Each row was made from one path, in order. Every step used is in the known rows, and no mark comes twice. Write each row's path.
Each row is shifted at random along 5 fixed directions that mean nothing.
Known rows:
p, m, k, q, h, e, z: -185, -119, -45, -208, -115, 50, -61, 87, -98, -28, -6, -65, -18, 62, 110, -33, -67, -24, 38, 116, 84, 108, 71, -36, -6, 189, 76, -11, -59, -78, -8, 10, 61, -25, -146, -49, -4, 64, -154, -117, -18
p, m, t, h, z, e: -86, 82, 175, 160, -14, 76, 6, -274, 270, 87, -218, -50, -112, 13, -140, 50, -15, 166, 50, 159, -9, -77, -120, 71, 112, -30, -56, 26, 95, 14, 157, -185, 44, 317, -36, -141, -2, -160, 43, 56, -53
h, e, t, z, p, m, k, q: 226, 129, 125, 195, 223, -13, 224, -135, 59, 26, 141, -37, 85, 174, -65, -28, 247, 16, 201, -3, -181, -21, -86, -138, 79, -87, 80, -152, 152, -133, -76, -40, 120, 198, -153, -329, -10, -144, 184, 47, -113
q, k, t, h, z, e: -611, -12, -54, -261, -230, 6, -340, 19, 116, -15, -125, -108, -336, -65, 2, -266, -245, 130, -107, 210, 23, -88, 102, -12, -90, 429, 14, -128, -133, 5, 206, -273, 61, -32, 68, 30, 2, 95, -103, -129, 179
p, m, z, e, t, k, q, h: 40, 72, 152, 134, -117, 98, 66, -155, -15, 110, -446, 104, -158, -82, -121, 131, -105, 197, 35, 87, 197, 49, -43, 34, 162, -268, -130, 5, 128, 103, 129, -104, 49, 296, 186, 107, 6, -85, 97, 236, 28
h, z, p, m, k, t: 388, 45, 67, 221, 155, -5, 179, -70, -105, 7, -16, 36, 331, 102, 34, -4, 125, 41, 216, -66, 18, 68, -80, 67, 93, -155, 28, 91, 171, -54, -75, 101, -3, -41, -93, -140, -37, -21, 115, 43, -198
e, k, q, t, h: 48, 183, 35, 90, 76, -32, 53, -202, -62, -16, -73, 120, -62, -34, -153, 143, 366, 114, 304, -244, -9, 151, 84, -117, -11, -215, 34, -184, 3, -36, 49, 28, 22, 333, 78, -238, -77, 55, 484, 345, 7
k, t, e, h: -358, -57, 43, 40, -300, 169, -226, -120, 209, 58, -199, -114, -355, -23, 63, -208, -154, 257, 9, 172, 182, 41, 130, -3, 13, 260, 12, -229, -148, -54, 214, -231, 152, 139, 27, -139, -17, 65, -112, -4, 150
q, h, z, e, t, k, p, m: -267, -137, -18, -145, -158, 120, -160, 201, 62, 28, -43, -155, -19, 19, 241, -281, -258, 196, -78, 296, 94, -120, 90, 14, -15, 389, 37, -38, -56, -59, 73, -143, 114, -232, -112, -48, -1, 34, -261, -271, 21
q, k, t, z: 61, 6, -62, -188, -172, -67, 36, 186, -336, -35, -163, 16, 119, -9, 114, -371, 6, 3, 231, -101, 12, 110, 170, -54, -13, 11, 110, -70, 57, -150, -101, 107, 38, -141, 34, -15, -17, 234, 223, 36, -32
p, m, t, k, q: 282, -224, -7, 83, -252, 132, -19, 65, -173, -38, -328, 27, -100, -54, 75, -273, -467, 62, -139, 159, 326, 178, 3, 169, 222, 40, -138, -47, 80, 56, 32, -49, 116, -281, 233, 443, 117, 45, -391, -173, -3
k, p, m, t, e, h, z: -38, -194, 48, 51, -298, 136, -128, -92, 107, 30, -356, -111, -87, -14, 209, -264, -297, 168, 66, 174, 260, 135, 151, 205, 92, 122, -44, 68, -38, -29, 144, -70, 127, -49, -27, -14, -8, 42, -287, -121, -45
t, e, z, p, m, k, q, h: -148, -143, -29, -88, -112, 168, -105, 147, 108, -49, 73, -69, -216, 61, 116, -187, -22, 55, -119, 180, 109, -19, 55, -112, 6, 265, 27, -181, -146, -1, 38, -84, 146, -76, -147, 61, 22, -120, -334, -166, 30
q, t, h, e, k, p: -359, 142, -20, 2, -109, -210, -196, -111, -173, 73, -312, 73, -86, -58, 25, -56, -207, 224, 156, -92, 8, 42, 208, 47, -36, -33, -67, -23, 16, 24, 82, -74, -79, -26, 306, -121, -57, 162, 376, 173, 108
q, h, z, p, m: 203, 11, 161, 90, 98, 87, 189, 32, 16, 113, -213, 37, 180, 17, 97, 230, -24, 38, -59, 174, 11, -143, -142, 123, 158, -255, -116, 229, 204, 84, -47, 40, -75, -53, -168, 85, 35, -165, -49, -3, -162
m, p, z, q, t, h: 286, 90, 127, 151, 111, 102, 351, -50, -75, 38, 25, 112, -4, 186, 15, 204, 205, -88, 149, -59, -121, 19, -77, -125, 213, -216, 25, -17, 141, -75, -235, 143, -39, 125, -140, -73, 143, -146, 193, 125, -203
k, q, t, h, e: -159, 13, 92, 46, -17, 19, 31, -259, -1, 14, -311, 65, -110, 149, -14, 249, 2, -37, 183, 100, -68, 142, -83, 8, 166, -73, -78, -16, 137, -66, 2, -8, -56, 130, -70, -131, 79, -18, 246, -3, -207
m, z, q, h, e, t: -349, -136, -178, -378, -141, 35, -258, 107, -9, -179, 183, -117, -153, -2, 92, -149, 71, 18, 86, -69, 89, 149, 240, -81, -246, 415, 269, -100, -325, -104, 118, -12, 126, 61, -96, -78, -88, 193, -180, -24, 173
e, h, z, m, k, q: 71, -61, -25, -56, -47, 33, 67, 123, -153, -16, 164, -21, -87, 43, 87, -70, -103, -46, -52, 24, 95, 81, 87, -62, 60, 86, -6, -95, -25, 4, -93, -1, 64, -59, 37, 145, 71, -34, -236, -46, 53
q, t, e, z: -313, -141, -56, -212, -222, 108, -143, 81, 89, -66, -109, -174, -61, 65, 236, -290, -27, 170, 134, 163, 25, 30, 228, -53, -62, 360, 174, -126, -169, -191, 72, -33, 136, -79, -200, -167, -30, 5, -150, -177, -50
q, h, e, t, z, m, k: -277, -105, -118, -198, -188, -18, -240, 216, -85, -106, 17, -95, -117, -7, 166, -296, -131, 142, -1, 62, 86, 16, 205, -16, -105, 358, 93, -122, -184, -28, 54, -58, 45, -157, 31, 115, -32, 11, -252, -114, 97
k, p, m, z, e, h: -61, -88, 62, 93, -26, 209, 60, -5, 229, 92, 228, -150, 8, 199, 163, 4, 48, 241, 28, 153, 90, -65, 90, -86, 26, 198, 149, -10, -125, -96, -12, -9, 104, 167, -253, -273, -18, -203, -270, -57, -31
h, z, q, t, k, p, m: 52, -54, -117, -154, -31, -60, -130, 235, -49, -78, 95, -39, 102, -143, 81, -429, -13, 40, -12, -36, 22, -48, 82, 0, -158, 201, 76, -6, -58, -19, 56, -32, 137, -193, -20, -20, -111, 205, -44, -101, 100
e, k, t, h: 29, -108, -33, 206, -22, 141, -93, -190, 61, -52, -23, -10, -24, 143, 88, 44, 191, 256, 237, -56, 183, 248, 176, 44, 30, 85, 102, -136, -129, -85, 76, 71, 89, 79, -44, -195, -51, -20, 30, 72, -72
e, k, t, q: -111, -45, 79, 220, -16, 141, -81, -191, 306, -16, -58, -115, -274, 108, 63, -127, -24, 219, 18, 202, -1, 0, 68, -18, 97, 199, 16, -307, -56, -64, 146, -222, 201, 34, -29, -150, 48, -181, -154, -115, -3
p, z, e, t: -35, 123, 185, -42, -105, 89, 287, -49, -286, 201, -313, 1, 88, 105, 25, 271, -333, 146, 70, 183, 58, -30, -14, 46, 269, -148, 27, 135, 250, -75, -116, -20, -84, 81, 85, 53, 154, -20, 110, 107, -59
z, q, h, e, t: -158, -2, -170, -423, -16, -99, 6, 145, -479, -110, 171, 66, 117, 65, 23, 254, 126, -150, 216, -267, 10, 276, 169, -84, -123, 49, 223, 85, -96, -107, -157, 242, -85, 57, -3, -16, -20, 291, 256, 157, 58
h, z, m, t: 106, -199, -177, -328, -431, -42, -253, 310, -348, -142, -266, -10, -34, -348, 106, -505, -459, 83, -128, -114, 417, 153, 261, 246, -91, 157, -13, 84, -172, 120, 130, 8, 18, -332, 355, 623, -38, 316, -446, 6, 257
t, e, k, p: -204, 24, -3, 118, -47, -107, -47, -46, -113, 92, -125, -7, 16, 151, 155, -69, -213, 210, 118, 25, -37, 25, 184, 6, 59, 30, -20, -11, 34, -59, -73, 21, -20, -120, 148, -149, 20, -51, 158, -18, -36
t, h, z, q, k: 38, 29, 39, 107, 260, -33, 182, -82, -58, -2, 21, 111, 106, 221, 63, 458, 191, -75, 116, 12, -181, 54, -33, -21, 138, -174, -25, 145, 125, 14, -172, 168, -121, 30, -148, -64, 84, -247, 198, 4, -255
h, z, q, t: -251, -39, -62, -269, -179, 5, -246, 81, 98, -114, -226, -35, -227, -255, 39, -275, -140, 43, -102, 67, 95, -49, 121, 76, -121, 205, 5, -33, -141, 86, 258, -192, 95, -81, 59, 200, -52, 128, -185, -40, 166
e, k, t, z: -155, 29, 99, 5, -151, 78, 33, 17, 42, 60, -128, -145, -105, 91, 163, -355, -68, 164, 153, 175, -63, -67, 126, -89, 70, 173, 90, -253, 45, -199, 4, -149, 149, -15, -62, -217, 50, 6, 41, -71, -19
m, t, e, z: 114, -31, -63, 64, -153, -40, -132, -184, 39, -81, -191, -31, 38, -90, -81, -292, 175, 231, 300, -242, 158, 238, 241, 80, -123, -49, 160, -15, -149, -83, 170, 67, 157, 263, 90, -179, -194, 88, 122, 232, 62
z, m, k, q, t, e, h: -248, 97, -9, -75, -116, 9, -92, 10, -2, -1, 45, -24, -204, -44, -26, -88, 106, 159, 110, -57, 24, 23, 125, -171, -72, 130, 65, -245, -128, -51, 72, -106, 68, 223, 39, -161, -59, 41, 135, 144, 144
h, e, t, q: 24, -163, -310, -215, 0, -96, -312, -69, -34, -314, 266, -49, -7, -16, -68, -233, 378, 28, 265, -388, 95, 414, 327, 16, -336, 243, 339, -107, -360, -112, 150, 162, 220, 121, -8, -163, -233, 251, 34, 88, 154
z, m, t, q, k: 249, -96, -19, 124, 164, 25, 153, 48, -108, -101, 37, 51, 215, 221, 161, 241, 133, 68, 139, -4, -50, 102, 44, -13, 147, -47, 30, 16, 33, -33, -172, 215, -81, -170, -125, 53, 71, -289, -48, -108, -296

Write each row's path:
-166, 153, 262, 345, -68, 130, 107, -290, 275, 200, -316, -7, -272, 100, -6, 72, -121, 246, 67, 233, -34, -124, -49, -43, 236, -87, -99, -107, 134, -9, 85, -239, 67, 289, -5, -262, 79, -238, 125, 90, -62 -> m, k, p, z, q, t, e, h
-176, -198, -63, -103, -32, 238, 51, 120, -44, -32, 272, -145, 59, 395, 327, 36, 37, 154, 150, 183, 23, 84, 208, -136, 80, 444, 263, -105, -138, -247, -185, 133, 60, -181, -330, -230, 109, -109, -190, -261, -194 -> q, k, p, z, e, t, h
12, -74, -137, -270, -154, 41, -39, 154, -236, -113, 77, 48, -126, 2, -1, -96, 48, -41, 39, -184, 151, 197, 191, -75, -71, 70, 165, -32, -177, -14, -59, 141, 76, 32, 55, 161, -4, 121, -71, 112, 125 -> m, p, z, e, t, q, h
222, 67, 181, 107, 41, 78, 317, -82, -76, 69, -105, 15, 131, 113, 31, 252, 133, 75, 222, 5, -16, 27, -30, -68, 194, -230, 10, 1, 139, -86, -121, 77, -44, 232, -108, -102, 70, -184, 112, 162, -193 -> k, q, h, e, z, m, t
98, 135, -39, 24, 57, -168, -29, -26, -200, 66, -12, 68, 224, -111, -102, -49, 114, 199, 182, -242, 72, 71, 115, 56, -108, -181, 52, 119, 35, 23, 36, 79, 5, 159, 149, -178, -185, 177, 351, 277, 117 -> t, h, z, e, k, p, m
-171, -36, -34, -91, -36, -8, -71, -96, 25, -54, -36, 13, -107, 105, -1, -64, 45, -60, 118, 8, -76, 96, 17, -38, -13, 146, 89, -8, -20, -91, 9, 4, 51, 49, -112, -160, 10, 116, 129, -49, -58 -> k, p, z, q, t, h, e
287, -99, -8, 26, 137, 161, 210, 109, -24, -87, 282, 26, 143, 215, 84, 70, 414, -93, 165, -58, -9, 122, -34, -146, 53, -7, 167, -17, -22, -105, -170, 210, 97, 108, -350, -138, 6, -137, -28, -23, -212 -> p, m, k, t, z, q, h
-52, -22, 25, 175, -49, 133, -126, -167, 297, -6, -12, -68, -121, -2, -16, -114, 243, 306, 154, -4, 132, 70, 99, -46, -79, 112, 132, -146, -172, -53, 222, -97, 196, 341, -120, -323, -161, -44, -12, 130, 77 -> p, m, z, q, k, t, e, h
-199, 84, 13, -94, 21, -46, 92, 123, -167, 56, 213, -44, -62, 219, 118, -38, -58, -44, 26, 38, -223, -109, 75, -152, 44, 151, 93, -96, 39, -130, -246, 12, -58, -134, -61, -89, 132, -32, 99, -30, 6 -> m, k, t, h, e, z, p
136, 209, 104, 310, 19, -179, -2, -224, 8, 105, -387, 136, -14, -157, -74, -17, 37, 297, 199, -197, 39, 2, 177, 98, 39, -397, -147, 35, 95, 143, 124, -47, -26, 196, 307, -102, -112, -73, 391, 380, 53 -> e, h, z, m, t, q, k, p
-140, -6, -111, -6, -192, -114, -362, -96, 30, -58, -228, 17, -206, -194, -43, -357, -115, 202, 1, -171, 201, 104, 262, 193, -184, 33, 7, 36, -177, 134, 254, -87, 89, 6, 283, 127, -163, 154, -30, 197, 281 -> m, k, t, e, h, z, p
225, -164, -91, -27, -96, 42, -121, -82, -52, -159, -210, 35, 66, -78, 51, -182, 105, 15, 203, -110, 250, 315, 126, 166, -30, -5, 25, 63, -66, 8, 137, 105, 112, -16, -40, 45, -110, 135, -86, 6, -97 -> p, m, k, q, t, h, z
223, -238, 39, 127, -180, 141, 8, 41, -271, 88, -649, 80, 246, 39, 304, 178, -415, 331, -33, 233, 398, 143, 110, 405, 285, -189, -122, 345, 148, 105, 5, 174, -118, -386, 36, 393, 39, -68, -277, -60, -186 -> q, k, t, h, e, z, p, m
-72, -30, -99, -108, 32, -31, -109, -43, 34, -94, 59, -17, -16, 51, 50, -73, 265, 116, 151, -149, -19, 84, 242, -22, -154, 53, 184, -22, -166, -60, 46, 97, 74, 51, -100, -134, -113, 11, 92, 127, 49 -> k, q, t, h, e, z, p
68, -170, 29, 286, -113, 190, -53, -229, 152, 12, -271, 2, -75, 165, 149, 50, -17, 296, 129, 76, 262, 220, 151, 136, 128, -1, 57, 50, -91, -16, 106, 70, 109, 89, -75, -90, -34, -153, -177, 29, -104 -> m, p, z, q, k, t, e, h
